[[ 93 118  97 107 110  88  96 104]
 [ 88  93 150  97  94 107  79 101]
 [107 114 132  95 121  96  74  97]
 [ 79  97 102 109  88  91 102  66]
 [ 96  34  76 128 140 100  94  45]
 [114  80 160  99  95 118  48  71]
 [118  93 126  95 111  98  87 104]
 [115  64  73 113  76 122 119  59]
 [103  88  82 131  42 112 127 114]] -> 114

[[101 102  91 128  76  99  96]
 [110 100  86  97  49  88 104]
 [149  71  97 102  84  97 102]
 [134  85 107 127  66 105  96]
 [123  63 144  92  21  95  95]] -> 95

[[ 95  77 110 128 140 122  65  77 134 117  73 147  97  81  30 118]
 [ 93  74  98 118 100  96 123 105  96 110 115  98  95 103 113  90]
 [111 108  80  84  84  92 111 127  90 101 114  79 112 100 127  94]
 [117  87  91 101  96 101  97  54 103  92 102 121 100  84  91 110]
 [ 84 101 117 112 126 120  60  78 132 110  80 155 113  78  42 120]
 [ 91  87 122 113  96 103  97 139 101 115  81 112 103  98  82 100]
 [ 88 113 107 112 104 115  87  74 104  99  73 125 108  87  65 117]] -> 117

[[ 74 147 111  94 110  45  68  56 110 157]
 [ 92  91  94  59 118 151 120 177 119  67]
 [141  56  93 159  66 101 113  56  64  73]
 [119  94 103 152  75  59  88  24  74 119]
 [ 59 144 106  40 134 101  88 146 136 125]] -> 125

[[ 66  86 101 125 125 152  35  76]
 [ 53  50 109 139 127  61 118 126]
 [105 119  55  89 104  84 124 114]
 [104 119 101  96 120 137  98  87]
 [ 76  96 105 126 127 132  44  84]
 [ 63  81  96 126 122 149  42  80]
 [ 69  85  98 130 122 155  44  75]
 [110 127 102  61 121  90 125  98]
 [ 97 112  56 121 104  75 110 120]
 [ 67  87 101 124 124 153  37  76]
 [ 87 103  79 123 115 106  79 102]] -> 102

[[134  97 108 131  94 101]
 [102 112  63 142 130 122]
 [ 89 137 139 108  91  94]
 [135  78  85 158 113 101]
 [143 100  89 165  89  93]
 [153  74 113 126 102  91]
 [126  90  82 163  92  90]
 [108 153  69 119 116 105]
 [124 124  58 142 113  96]
 [ 95 110  64 150 101 106]
 [146  95  96 150  72  74]
 [128 103  70 154  93  81]] -> 81

[[ 75  77  99  77  57 123  96  68  85  53  76 156]
 [110  93  96  72  85 121 109  27  93  80  92 100]
 [ 63 110 104  49 111  96 124 104 107 121 113 136]
 [127  96  97  37  99  73 142  51  98  92  92  98]
 [117  95 102  49  81  74  90  95  96  85  95  72]
 [ 22  84  91  53  75  75  82 168  87  64  80 118]] -> 118

[[124  82 116  99  43  81  45  55  59  97]
 [100 102  95 116 101 107 102 100 101 104]
 [ 97 106  94  95 120 105 118 115 114 104]
 [109  97 101 106  79  98  85  88  86 103]
 [126  82 115  95  38  78  49  56  56 104]
 [ 99  97 105  99 100  96  93  95  95  93]] -> 93
---
Q: [103  76 102  72 100  34]
A: 72

Q:
[[ 47  86 105  69  56  69]
 [ 93  25  88  65  88 114]]
A: 47

Q: [ 99 134 111 124 161  91 104]
A: 99

Q: [ 55 171  89 104 161]
A: 89

Q: [126  77  26 163]
A: 77

Q:
[[127  97  62 107 103  95]
 [ 90  79  82  64  57 134]
 [ 34  94 118  79  20 113]]
A: 34

Q: [180 102 151  22]
A: 102

Q: [ 66  82  99 170  67 107]
A: 67

Q: [89 26 74 46 71 74]
A: 46
---
Q:
[[99, 109, 26, 101, 116],
[56, 86, 100, 79, 66]]
A: 86

Q:
[[107, 121, 57, 143],
[121, 137, 61, 181],
[117, 142, 124, 81]]
A: 137

Q:
[[41, 72, 104, 58, 85, 117, 100],
[128, 28, 104, 109, 89, 138, 100]]
A: 28

Q:
[[126, 111, 105, 114, 152, 78],
[169, 114, 107, 105, 50, 24]]
A: 114

Q:
[[160, 97, 92, 86, 96],
[123, 98, 99, 96, 92],
[120, 99, 95, 101, 103]]
A: 98

Q:
[[94, 71, 97, 92, 92],
[132, 141, 94, 96, 173]]
A: 141

Q:
[[160, 160, 133, 127, 123, 115],
[148, 151, 156, 127, 80, 92],
[95, 111, 157, 145, 110, 126]]
A: 151
---
[[98, 99, 99, 105, 105, 104, 107],
[174, 162, 113, 54, 108, 125, 134],
[102, 97, 93, 99, 101, 101, 94]]
94

[[110, 115, 137, 126, 32],
[105, 110, 102, 119, 86],
[89, 85, 99, 85, 145]]
145

[[110, 86, 99, 86, 76],
[173, 88, 172, 97, 95],
[82, 85, 58, 85, 65]]
65

[[158, 74, 122, 57],
[87, 130, 80, 109],
[104, 112, 108, 92]]
92

[[78, 88, 51, 82, 88],
[70, 36, 56, 148, 158],
[30, 58, 56, 84, 88]]
88

[[65, 167, 86, 146, 98],
[110, 100, 126, 64, 52],
[92, 153, 80, 94, 78]]
78

[[97, 95, 98, 101, 96, 97],
[101, 99, 96, 99, 102, 95],
[162, 154, 67, 72, 177, 84]]
84
---
[[ 80  98  83  84]
 [ 61  46 117  40]] Out: 98

[[150  85  42  93  27]
 [128  91 107  95  94]] Out: 85

[[133 154 157  67]
 [ 64 144 105  32]] Out: 154

[[ 74 157  43 170]
 [130  78 145  59]] Out: 157

[[166 156 154  75 117 109  82]
 [112 103 104  98 106  98  99]] Out: 156

[[ 60 125  82 120  74  64]
 [ 81 173 159  80  73 152]] Out: 125
---
138,80,97,63,116,107,47
114,117,172,45,130,98,56
103,110,81,110,103,126,134
-> 47

36,136,87,75,60,132
151,106,149,31,102,88
57,69,79,141,125,79
-> 132

43,123,65,101,123
97,143,73,86,121
49,121,65,85,116
-> 123

148,91,93,25,146,31
102,85,91,98,89,106
69,127,143,79,67,79
-> 31

88,101,83,149,114,64,115
99,126,144,23,60,175,110
100,103,135,75,101,52,154
-> 115

20,82,87,178
25,119,60,160
66,108,40,127
-> 178

61,61,88,106
104,104,104,100
159,159,111,91
-> 106

36,135,33,141,92,90
136,143,88,88,39,30
41,42,157,115,55,149
-> 90
---
[[68, 29, 38, 64],
[93, 162, 170, 112]] Out: 93

[[43, 85, 156, 164, 56, 149],
[163, 78, 55, 42, 156, 54],
[88, 147, 27, 158, 68, 151]] Out: 88

[[109, 71, 147, 101, 56],
[119, 84, 171, 99, 53],
[85, 151, 175, 125, 149]] Out: 85

[89, 169, 19, 171, 26, 40, 21] Out: 89

[181, 110, 106, 55] Out: 181

[[104, 124, 36, 82, 86],
[100, 120, 96, 64, 92],
[103, 122, 49, 80, 83]] Out: 103

[[113, 113, 68, 93, 114],
[54, 45, 35, 57, 77]] Out: 54

[[135, 107, 110, 162, 51, 49, 120],
[88, 45, 102, 49, 99, 103, 165],
[102, 177, 62, 57, 107, 101, 114]] Out: 102
